Here is a tiny trained network, its code and every weight. The questions are about switching its units off for an input and a class, where a switched-off unit gives its printed mean instead of its output.

import numpy as np


def w(rows, s, z=0):
    codes = np.array(rows[::2]) - 128.0
    scale = np.full(codes.shape[1], s)
    scale[-1] = z or s
    return codes * scale


def norm(h):
    return h / np.sqrt((h * h).mean(-1, keepdims=True) + 1e-5)


def f(y):
    return y / 2 * (1 + np.tanh(0.7978845608 * (y + 0.044715 * y**3)))


def log_softmax(a):
    a = a - a.max(-1, keepdims=True)
    return a - np.log(np.exp(a).sum(-1, keepdims=True))


def net(x, mask):
    res = np.array(x, float).reshape(1, 5) / 4 @ E
    u = 0
    for l in range(2):
        y = f(norm(res) @ A[l][:, :-1].T + A[l][:, -1])
        res = res + np.where(mask[u : u + 16], y, B[l][:, -1]) @ B[l][:, :-1]
        u += 16
    return log_softmax(norm(res)[-1] @ U[:, :-1].T + U[:, -1])


A, B = {}, {}
E = w([
[201,60,190,106],'x0',
[4,156,140,97],'x1',
[118,26,89,94],'x2',
[96,139,113,200],'x3',
[141,201,92,67],'x4',
],0.0039)
A[0] = w([
[30,124,198,190,246],'0.n0',
[141,145,115,117,118],'0.n1',
[119,173,61,7,255],'0.n2',
[134,180,182,149,166],'0.n3',
[139,159,137,31,78],'0.n4',
[217,157,83,158,32],'0.n5',
[161,112,107,175,87],'0.n6',
[121,223,85,141,78],'0.n7',
[162,125,125,39,128],'0.n8',
[96,107,66,144,114],'0.n9',
[80,98,77,81,245],'0.n10',
[191,85,185,138,76],'0.n11',
[144,120,235,132,211],'0.n12',
[100,111,135,81,143],'0.n13',
[190,173,144,181,88],'0.n14',
[195,171,180,43,140],'0.n15',
],0.011,0.0036)
B[0] = w([
[148,140,13,167,254],'0.n0',
[117,149,145,121,130],'0.n1',
[85,192,253,105,251],'0.n2',
[165,198,17,102,181],'0.n3',
[59,118,227,102,162],'0.n4',
[148,161,210,217,181],'0.n5',
[172,113,184,115,150],'0.n6',
[146,109,144,66,184],'0.n7',
[101,46,215,160,183],'0.n8',
[24,110,132,153,151],'0.n9',
[53,114,175,209,213],'0.n10',
[136,63,54,66,204],'0.n11',
[164,119,67,141,223],'0.n12',
[216,133,189,244,154],'0.n13',
[129,157,104,196,188],'0.n14',
[86,111,171,200,218],'0.n15',
],0.0059,0.0055)
A[1] = w([
[101,179,152,166,121],'1.n0',
[213,213,181,203,194],'1.n1',
[120,119,85,205,107],'1.n2',
[75,144,39,149,143],'1.n3',
[147,254,171,32,55],'1.n4',
[78,97,251,49,4],'1.n5',
[143,140,169,164,165],'1.n6',
[61,237,146,145,254],'1.n7',
[159,87,131,151,99],'1.n8',
[170,132,92,132,86],'1.n9',
[89,240,131,82,46],'1.n10',
[108,158,54,162,172],'1.n11',
[243,181,103,178,105],'1.n12',
[134,188,135,49,143],'1.n13',
[100,70,117,115,171],'1.n14',
[106,221,102,54,97],'1.n15',
],0.0099,0.003)
B[1] = w([
[191,92,110,148,175],'1.n0',
[138,155,163,74,236],'1.n1',
[102,178,168,120,190],'1.n2',
[97,152,119,134,191],'1.n3',
[64,91,72,131,155],'1.n4',
[114,121,202,159,192],'1.n5',
[138,109,201,98,174],'1.n6',
[153,2,89,99,254],'1.n7',
[185,139,119,91,151],'1.n8',
[106,153,111,91,143],'1.n9',
[127,66,87,2,160],'1.n10',
[83,122,182,138,199],'1.n11',
[160,184,127,90,214],'1.n12',
[56,165,146,82,129],'1.n13',
[158,148,86,188,151],'1.n14',
[87,149,168,10,149],'1.n15',
],0.0081,0.0064)
U = w([
[241,225,180,97,115],'0',
[60,124,113,9,132],'1',
[101,85,165,159,164],'2',
[227,53,66,177,135],'3',
[142,144,110,121,1],'4',
[98,118,236,142,176],'5',
[26,146,79,248,110],'6',
[141,241,53,143,159],'7',
],0.017,0.0094)

Each question gives the input, the list of numbers given to net, and the class t.
The units are the neurons (one row each of A and B). Each row of codes is followed by its name. A weight is (code - 128) times the scale printed after its matrix; where a second scale follows, it is the last column's (A, B and U).
mask holds one flag per neuron, layer by layer. A switched-off neuron (its flag False) gives its mean, the last column of its row in B, instead of its output. The means were averaged over made-up inputs and are rounded, as every weight is.
A unit's drop is (log p(t) with every unit on - log p(t) with that unit switched off) / (log p(t) with every unit on - log p(t) with every unit switched off).
The circuit of an input: a set's keep is (log p(t) with only the set's units on - log p(t) with every unit switched off) / (log p(t) with every unit on - log p(t) with every unit switched off). Starting from the 12 units with the biggest drops (on a tie, the unit counted first), units are removed one at a time, each time the one whose removal leaves the highest keep (on an exact tie, the one counted first), for as long as the keep stays at least 0.8.
circuit, biggest first: the units of the circuit, biggest drop first
most important unit: the unit with the biggest drop
k most important neurons: the k neurons with the biggest drops, biggest first
top k neurons in layer l: the k neurons of layer l with the biggest drops, biggest first
drop of u: that unit's drop, to one decimal
input [-3,-6,1,-6,-3], class 0: circuit, biggest first	1.n7
input [6,-5,2,-3,0], class 3: top 2 neurons in layer 0	0.n11; 0.n2
input [-5,7,1,-2,-2], class 6: 2 most important neurons	0.n10; 0.n0
input [-4,0,1,7,2], class 1: top 4 neurons in layer 1	1.n15; 1.n7; 1.n10; 1.n5
input [-5,-6,2,8,-7], class 6: top 3 neurons in layer 0	0.n9; 0.n2; 0.n13
input [-5,4,-8,5,-4], class 7: 4 most important neurons	0.n0; 0.n2; 0.n4; 0.n3
input [2,-2,-2,5,8], class 1: top 3 neurons in layer 1	1.n10; 1.n4; 1.n7
input [-7,-5,-6,-7,8], class 5: 2 most important neurons	0.n2; 0.n0
input [-4,7,1,-3,-3], class 6: top 2 neurons in layer 0	0.n0; 0.n10
input [-8,-6,7,0,-1], class 6: 2 most important neurons	0.n9; 1.n1
input [-5,8,-4,7,-1], class 1: top 2 neurons in layer 0	0.n15; 0.n7
input [-3,-4,-1,4,-6], class 7: 2 most important neurons	0.n2; 0.n0
input [-5,-6,3,5,4], class 2: drop of 0.n5	0.3
input [-8,-7,2,-2,4], class 5: most important unit	0.n5
input [0,2,-5,3,1], class 1: drop of 1.n15	0.2
input [-5,1,8,-4,3], class 5: drop of 0.n2	0.1
